Below are the code and all the weights of a small trained network. Each question names an input and a class and asks about switching units off, where a switched-off unit gives its printed mean instead of its output.

import numpy as np


def w(rows, s, z=0):
    codes = np.array(rows[::2]) - 128.0
    scale = np.full(codes.shape[1], s)
    scale[-1] = z or s
    return codes * scale


def f(y):
    return y / 2 * (1 + np.tanh(0.7978845608 * (y + 0.044715 * y**3)))


def log_softmax(a):
    a = a - a.max(-1, keepdims=True)
    return a - np.log(np.exp(a).sum(-1, keepdims=True))


def net(x, mask):
    res = np.array(x, float).reshape(1, 8) / 4 @ E
    y = f(res @ A[0][:, :-1].T + A[0][:, -1])
    res = res + np.where(mask, y, B[0][:, -1]) @ B[0][:, :-1]
    return log_softmax(res[-1] @ U[:, :-1].T + U[:, -1])


A, B = {}, {}
E = w([
[125,123,128,128,134,128,129,138,134,131],'x0',
[19,187,155,62,103,103,77,104,176,149],'x1',
[125,58,123,85,148,43,212,68,144,124],'x2',
[163,115,90,140,2,95,128,157,171,180],'x3',
[127,125,135,130,127,128,128,130,127,131],'x4',
[131,131,129,126,121,131,128,119,122,125],'x5',
[128,132,125,129,122,128,126,117,120,125],'x6',
[127,128,124,129,126,128,126,124,125,127],'x7',
],0.02)
A[0] = w([
[69,85,143,54,124,31,172,77,149,124,41],'n1',
[102,127,125,102,115,109,142,117,113,126,71],'n2',
[165,89,94,116,139,100,172,95,124,104,128],'n3',
[186,38,112,153,141,90,200,107,93,100,117],'n4',
[89,195,175,104,142,184,95,137,106,86,122],'n5',
[208,104,112,230,124,201,122,186,57,96,191],'n6',
[196,57,105,129,104,97,159,106,155,149,108],'n7',
[70,180,144,135,155,118,85,150,117,129,132],'n8',
[130,106,100,126,185,136,173,128,138,93,113],'n9',
[99,154,158,108,107,138,77,143,138,129,67],'n10',
[64,102,128,109,112,94,112,95,132,129,74],'n11',
[132,161,143,131,119,134,142,111,116,135,99],'n12',
[89,130,172,141,246,165,121,79,93,90,248],'n13',
[126,92,148,106,181,146,153,116,74,98,144],'n14',
[107,184,115,166,48,112,107,148,175,152,120],'n15',
],0.014,0.015)
B[0] = w([
[210,167,106,136,117,121,154,92,198,133,214],'n1',
[150,123,118,139,142,126,115,153,154,126,139],'n2',
[99,110,142,136,133,79,107,116,98,131,185],'n3',
[52,75,140,120,134,120,87,163,76,119,220],'n4',
[93,122,83,100,133,160,124,126,122,97,201],'n5',
[184,189,102,114,127,104,172,106,203,151,229],'n6',
[106,109,122,132,84,88,162,141,135,113,195],'n7',
[121,116,77,129,127,166,125,147,110,91,187],'n8',
[135,143,174,134,165,112,102,124,108,133,169],'n9',
[122,114,138,140,126,152,116,131,112,136,169],'n10',
[161,167,119,111,116,158,142,141,130,127,164],'n11',
[117,133,131,142,129,131,119,129,143,118,128],'n12',
[135,137,124,125,189,132,132,120,126,6,254],'n13',
[146,151,167,167,182,124,123,108,122,130,186],'n14',
[130,122,162,125,101,165,103,137,101,181,202],'n15',
],0.018,0.036)
U = w([
[231,199,64,163,206,86,196,96,192,51,206],'0',
[231,140,51,158,25,56,208,142,203,213,241],'1',
[32,128,29,128,150,187,100,167,57,33,124],'2',
[92,122,94,143,70,208,16,183,62,222,2],'3',
[110,65,180,194,215,28,168,123,37,59,73],'4',
[53,1,88,180,54,5,192,161,84,146,29],'5',
],0.0082,0.0039)

Each question gives the input, the list of numbers given to net, and the class t.
The units are the neurons (one row each of A and B). Each row of codes is followed by its name. A weight is (code - 128) times the scale printed after its matrix; where a second scale follows, it is the last column's (A, B and U).
mask holds one flag per neuron, in row order. A switched-off neuron (its flag False) gives its mean, the last column of its row in B, instead of its output. The means were averaged over made-up inputs and are rounded, as every weight is.
A unit's drop is (log p(t) with every unit on - log p(t) with that unit switched off) / (log p(t) with every unit on - log p(t) with every unit switched off).
The circuit of an input: a set's keep is (log p(t) with only the set's units on - log p(t) with every unit switched off) / (log p(t) with every unit on - log p(t) with every unit switched off). Starting from the 12 units with the biggest drops (on a tie, the unit counted first), units are removed one at a time, each time the one whose removal leaves the highest keep (on an exact tie, the one counted first), for as long as the keep stays at least 0.8.
units of the circuit, in order: the units of the circuit, biggest drop first
k most important neurons: the k neurons with the biggest drops, biggest first
drop when u is switched off: that unit's drop, to one decimal
input [-3,0,3,-4,-7,7,-2,-4], class 4: units of the circuit, in order => (n6)
input [1,0,5,-5,-4,-2,5,-3], class 4: 2 most important neurons => (n6; n4)
input [-5,-8,1,7,-6,4,-7,-8], class 5: 4 most important neurons => (n4; n1; n7; n3)
input [0,2,0,5,5,2,1,-1], class 3: 3 most important neurons => (n6; n1; n15)
input [2,2,-7,0,0,-3,6,6], class 2: 2 most important neurons => (n5; n8)
input [1,2,-1,-4,8,-7,7,5], class 2: 2 most important neurons => (n6; n1)
input [-6,2,-7,1,8,5,-5,-1], class 3: 2 most important neurons => (n13; n15)
input [6,2,6,2,4,-7,-1,-2], class 1: 2 most important neurons => (n13; n1)
input [-4,-1,8,2,4,7,6,3], class 5: 2 most important neurons => (n4; n13)
input [5,-8,1,-5,3,-4,1,-7], class 4: 3 most important neurons => (n4; n1; n3)
input [-7,1,-8,-2,8,-4,5,-2], class 2: 2 most important neurons => (n1; n5)
input [2,6,0,8,7,0,-3,1], class 3: 2 most important neurons => (n15; n6)
input [-1,-6,8,0,-6,3,7,3], class 4: 2 most important neurons => (n14; n9)
input [1,1,-1,8,-1,-7,8,6], class 3: units of the circuit, in order => (n15)
input [-2,-6,2,7,-3,-8,5,-6], class 5: drop when n4 is switched off => 0.5
input [3,-4,0,1,5,8,8,8], class 1: drop when n13 is switched off => 0.8
input [0,3,-3,1,0,4,-3,1], class 3: drop when n13 is switched off => 0.7
